Here is a tiny trained network, its code and every weight. The questions are about switching its units off for an input and a target symbol, where a switched-off unit gives its printed mean instead of its output.

import numpy as np


def w(rows, s, z=0):
    codes = np.array(rows[::2]) - 128.0
    scale = np.full(codes.shape[1], s)
    scale[-1] = z or s
    return codes * scale


def f(y):
    return y / 2 * (1 + np.tanh(0.7978845608 * (y + 0.044715 * y**3)))


def softmax(a):
    e = np.exp(a - a.max(-1, keepdims=True))
    return e / e.sum(-1, keepdims=True)


def log_softmax(a):
    a = a - a.max(-1, keepdims=True)
    return a - np.log(np.exp(a).sum(-1, keepdims=True))


def net(x, mask):
    ids = ['αβγδηθλμπστφω'.index(c) for c in x.split()]
    T = len(ids)
    res = E[ids] + P[:T]
    u = 0
    for l in range(3):
        q, k, v = (res @ M[l].T for M in (Q, K, V))
        z = softmax(np.where(np.tri(T) > 0, q @ k.T / 4**0.5, -1e9)) @ v
        res = res + np.where(mask[u], z, O[l][:, -1]) @ O[l][:, :-1]
        u += 1
        y = f(res @ A[l][:, :-1].T + A[l][:, -1])
        res = res + np.where(mask[u : u + 8], y, B[l][:, -1]) @ B[l][:, :-1]
        u += 8
    return log_softmax(res[-1] @ U[:, :-1].T + U[:, -1])


Q, K, V, O, A, B = {}, {}, {}, {}, {}, {}
E = w([
[135,148,136,139,84,200,74,179,97],'α',
[119,81,194,146,101,137,136,124,127],'β',
[116,141,188,112,89,139,94,141,120],'γ',
[93,74,167,160,128,158,146,177,92],'δ',
[117,107,171,156,77,178,86,191,109],'η',
[131,167,170,116,60,162,72,169,114],'θ',
[126,170,165,114,232,125,120,64,89],'λ',
[219,69,103,247,101,185,136,100,140],'μ',
[134,158,222,148,143,187,81,80,144],'π',
[188,112,138,178,115,164,133,39,154],'σ',
[228,63,161,194,126,38,71,121,204],'τ',
[144,105,27,122,52,113,203,128,105],'φ',
[148,100,27,79,126,65,72,162,147],'ω',
],0.016)
P = w([
[189,156,91,27,128,132,169,145,169],'0',
[64,116,103,115,160,164,174,229,193],'1',
[57,126,75,145,123,153,122,118,182],'2',
[91,91,108,127,126,132,75,82,89],'3',
[161,105,110,191,181,114,112,144,36],'4',
[247,57,155,159,232,114,139,213,58],'5',
],0.015)
Q[0] = w([
[27,102,54,171,105,93,55,61,137],'0.h1',
[130,91,168,123,78,113,106,95,59],'0.h1',
[133,134,103,166,166,107,85,104,31],'0.h1',
[9,129,128,137,115,167,96,72,221],'0.h1',
],0.012)
K[0] = w([
[137,191,133,102,178,151,203,180,247],'0.h1',
[40,104,148,148,69,154,119,139,225],'0.h1',
[63,162,67,195,151,123,141,111,199],'0.h1',
[179,109,133,71,158,159,180,176,166],'0.h1',
],0.012)
V[0] = w([
[117,159,21,130,119,163,106,191,118],'0.h1',
[103,105,170,78,78,141,75,118,172],'0.h1',
[81,190,188,108,111,155,133,153,71],'0.h1',
[130,166,94,154,171,124,12,123,125],'0.h1',
],0.011)
O[0] = w([
[215,102,121,94,192,155,140,236,181,104],'0.h1',
[86,151,190,187,144,77,140,141,181,151],'0.h1',
[125,221,12,248,166,132,115,140,123,5],'0.h1',
[106,109,59,76,117,178,57,83,171,78],'0.h1',
],0.011,0.0025)
A[0] = w([
[118,150,122,135,111,186,57,98,46,21],'0.n1',
[181,91,133,221,58,213,188,102,182,77],'0.n2',
[168,226,107,65,73,125,165,37,227,138],'0.n3',
[158,93,105,184,32,164,69,149,73,92],'0.n4',
[87,126,139,152,71,81,187,177,254,69],'0.n5',
[87,54,168,200,176,176,76,134,120,39],'0.n6',
[193,164,198,206,111,150,110,126,55,100],'0.n7',
[98,117,29,116,66,95,83,143,106,254],'0.n8',
],0.0082,0.0044)
B[0] = w([
[89,85,163,159,121,63,150,174,128,190],'0.n1',
[87,64,231,33,109,225,178,149,162,213],'0.n2',
[151,173,50,119,117,80,126,185,2,197],'0.n3',
[87,170,180,117,190,99,202,31,170,192],'0.n4',
[114,70,124,199,62,99,151,213,122,207],'0.n5',
[153,201,195,70,107,130,63,135,220,253],'0.n6',
[132,41,223,176,129,146,165,134,83,236],'0.n7',
[140,26,181,113,180,130,150,252,174,194],'0.n8',
],0.0067,0.005)
Q[1] = w([
[149,255,81,33,184,5,182,93,48],'1.h1',
[121,149,123,118,23,147,131,124,162],'1.h1',
[188,203,16,99,45,146,97,67,40],'1.h1',
[183,87,247,31,96,129,131,124,228],'1.h1',
],0.0071)
K[1] = w([
[152,103,95,165,2,214,131,139,134],'1.h1',
[125,180,102,100,60,62,204,174,127],'1.h1',
[144,125,143,110,41,86,106,212,129],'1.h1',
[54,96,78,81,195,133,137,113,126],'1.h1',
],0.0099)
V[1] = w([
[147,220,153,52,173,8,163,145,177],'1.h1',
[111,163,152,88,254,62,252,75,107],'1.h1',
[195,129,119,123,16,85,213,139,138],'1.h1',
[78,196,129,93,128,207,188,102,171],'1.h1',
],0.0054)
O[1] = w([
[144,223,40,149,135,152,72,161,1,193],'1.h1',
[102,65,46,188,68,163,94,85,33,254],'1.h1',
[140,172,190,80,50,144,111,173,126,113],'1.h1',
[125,95,165,111,156,126,97,187,97,117],'1.h1',
],0.0072,0.0098)
A[1] = w([
[146,136,94,160,178,208,123,174,206,120],'1.n1',
[60,66,177,133,117,60,146,134,49,137],'1.n2',
[124,194,72,80,111,26,138,153,146,1],'1.n3',
[108,192,136,116,175,254,121,68,102,53],'1.n4',
[194,165,54,133,127,44,95,105,35,96],'1.n5',
[123,90,42,101,114,113,237,109,132,102],'1.n6',
[26,98,144,110,178,79,167,162,153,130],'1.n7',
[113,85,143,90,112,165,141,120,212,101],'1.n8',
],0.0077,0.0083)
B[1] = w([
[78,217,143,94,198,49,148,148,37,156],'1.n1',
[180,188,145,114,142,164,156,88,170,249],'1.n2',
[213,179,171,246,89,204,78,179,113,135],'1.n3',
[238,172,155,42,6,35,155,88,31,160],'1.n4',
[18,25,179,166,114,168,175,190,172,194],'1.n5',
[246,138,254,143,216,76,116,77,181,142],'1.n6',
[118,145,126,125,90,175,81,12,120,157],'1.n7',
[93,254,58,116,169,55,41,208,39,145],'1.n8',
],0.0064,0.013)
Q[2] = w([
[140,65,103,146,187,150,94,72,62],'2.h1',
[180,83,191,141,119,77,101,152,85],'2.h1',
[113,133,59,52,79,6,113,60,148],'2.h1',
[147,113,144,123,150,74,177,122,255],'2.h1',
],0.0092)
K[2] = w([
[139,82,126,146,190,36,127,101,219],'2.h1',
[171,60,116,86,183,168,116,76,168],'2.h1',
[68,133,145,72,63,160,167,210,255],'2.h1',
[27,198,154,103,149,255,145,141,148],'2.h1',
],0.0087)
V[2] = w([
[35,84,206,73,161,71,254,137,143],'2.h1',
[92,96,176,174,86,37,54,162,188],'2.h1',
[82,185,157,132,119,151,113,79,69],'2.h1',
[208,186,107,160,86,140,197,121,174],'2.h1',
],0.0084)
O[2] = w([
[168,144,152,143,59,136,189,176,172,191],'2.h1',
[114,110,121,169,87,52,135,130,57,2],'2.h1',
[117,220,134,118,98,210,83,110,104,201],'2.h1',
[254,96,113,149,184,133,102,75,35,85],'2.h1',
],0.01,0.0072)
A[2] = w([
[195,171,155,107,100,58,144,163,102,3],'2.n1',
[126,107,179,150,117,102,83,78,209,153],'2.n2',
[149,209,102,75,126,125,7,22,145,112],'2.n3',
[120,142,134,144,47,181,148,102,117,70],'2.n4',
[125,182,121,255,136,130,167,161,152,157],'2.n5',
[145,93,178,31,129,118,142,149,108,30],'2.n6',
[126,133,189,243,103,172,173,74,68,90],'2.n7',
[101,102,127,216,132,63,108,183,115,120],'2.n8',
],0.0084,0.011)
B[2] = w([
[9,186,165,161,177,166,119,80,239,182],'2.n1',
[160,228,30,144,71,209,117,106,87,177],'2.n2',
[108,29,171,184,141,2,153,78,212,210],'2.n3',
[145,205,121,184,228,120,19,135,117,208],'2.n4',
[144,100,103,140,97,33,189,174,28,214],'2.n5',
[54,94,106,249,23,80,17,166,139,167],'2.n6',
[182,101,9,72,110,55,94,133,218,250],'2.n7',
[124,124,165,19,148,179,121,28,101,162],'2.n8',
],0.0071,0.013)
U = w([
[119,96,103,6,83,88,136,176,181,96],'α',
[133,122,114,70,82,79,139,104,51,178],'β',
[134,105,167,198,162,108,137,169,137,35],'γ',
[126,157,195,143,139,82,201,130,96,105],'δ',
[197,84,133,95,123,143,210,156,108,219],'η',
[128,129,104,91,166,70,57,171,149,3],'θ',
[95,155,142,190,126,48,94,111,129,35],'λ',
[175,177,74,91,118,70,134,140,177,44],'μ',
[118,136,112,117,190,146,143,67,190,246],'π',
[154,176,125,73,208,75,125,166,152,68],'σ',
[142,169,172,164,176,89,125,124,57,65],'τ',
[185,182,174,2,86,166,133,116,133,199],'φ',
[71,157,23,219,136,122,153,170,117,153],'ω',
],0.0067,0.0069)

Each question gives the input, a string of symbols that net reads in full, and the target symbol t.
The units are the heads (4 rows each of Q, K, V and O) and the neurons (one row each of A and B). Each row of codes is followed by its name. A weight is (code - 128) times the scale printed after its matrix; where a second scale follows, it is the last column's (O, A, B and U).
mask holds one flag per unit, layer by layer, with each layer's heads first. A switched-off unit (its flag False) gives its mean, the last column of its rows in O or B, instead of its output. The means were averaged over made-up inputs and are rounded, as every weight is.
A unit's drop is (log p(t) with every unit on - log p(t) with that unit switched off) / (log p(t) with every unit on - log p(t) with every unit switched off).
The circuit of an input: a set's keep is (log p(t) with only the set's units on - log p(t) with every unit switched off) / (log p(t) with every unit on - log p(t) with every unit switched off). Starting from the 12 units with the biggest drops (on a tie, the unit counted first), units are removed one at a time, each time the one whose removal leaves the highest keep (on an exact tie, the one counted first), for as long as the keep stays at least 0.8.
circuit, biggest first: the units of the circuit, biggest drop first
unit that matters most: the unit with the biggest drop
k most important neurons: the k neurons with the biggest drops, biggest first
input σ φ λ β, target η: circuit, biggest first : 0.h1
input π β σ φ, target μ: circuit, biggest first : 0.h1, 2.n7, 2.h1, 1.n6
input β λ γ, target ω: circuit, biggest first : 1.h1, 0.h1
input β λ δ ω, target α: 3 most important neurons : 0.n8, 2.n8, 1.n5
input τ π η λ, target λ: 2 most important neurons : 2.n3, 0.n8
input σ η λ τ φ, target η: circuit, biggest first : 0.n8, 1.n6, 2.n4
input λ λ σ ω, target π: circuit, biggest first : 0.h1, 1.h1, 2.n5
input π σ δ τ μ, target η: circuit, biggest first : 0.n7, 2.n1
input λ τ η, target β: 2 most important neurons : 1.n5, 0.n5
input ω σ φ, target θ: 2 most important neurons : 1.n3, 1.n8
input λ λ α δ, target π: circuit, biggest first : 0.n3, 2.h1
input λ α λ λ σ, target π: circuit, biggest first : 2.h1, 0.h1
input β λ δ α λ η, target σ: circuit, biggest first : 1.n1, 0.h1
input μ ω φ ω, target θ: circuit, biggest first : 0.h1, 2.n6, 1.n8
input σ φ τ φ σ β, target γ: circuit, biggest first : 0.h1, 2.n6, 2.n7
input β λ σ φ β λ, target γ: 3 most important neurons : 2.n6, 0.n4, 2.n7
input π λ β λ θ, target μ: unit that matters most : 2.n7
input λ λ π λ σ β, target π: circuit, biggest first : 0.h1, 0.n4, 1.h1
input θ λ τ, target β: 2 most important neurons : 2.n8, 1.n5
input π τ λ μ λ σ, target α: circuit, biggest first : 0.h1, 2.h1
input λ β η τ λ σ, target λ: 3 most important neurons : 2.n3, 0.n7, 0.n6
input σ φ α, target φ: circuit, biggest first : 0.h1, 1.h1
input λ η σ δ σ α, target π: 3 most important neurons : 0.n4, 0.n3, 0.n5
input δ λ γ η ω, target α: unit that matters most : 2.n8
input σ σ σ σ λ, target π: 2 most important neurons : 1.n8, 1.n5
input λ δ σ α α, target π: 2 most important neurons : 0.n2, 2.n3
input θ σ λ λ, target φ: 3 most important neurons : 1.n5, 1.n7, 0.n2
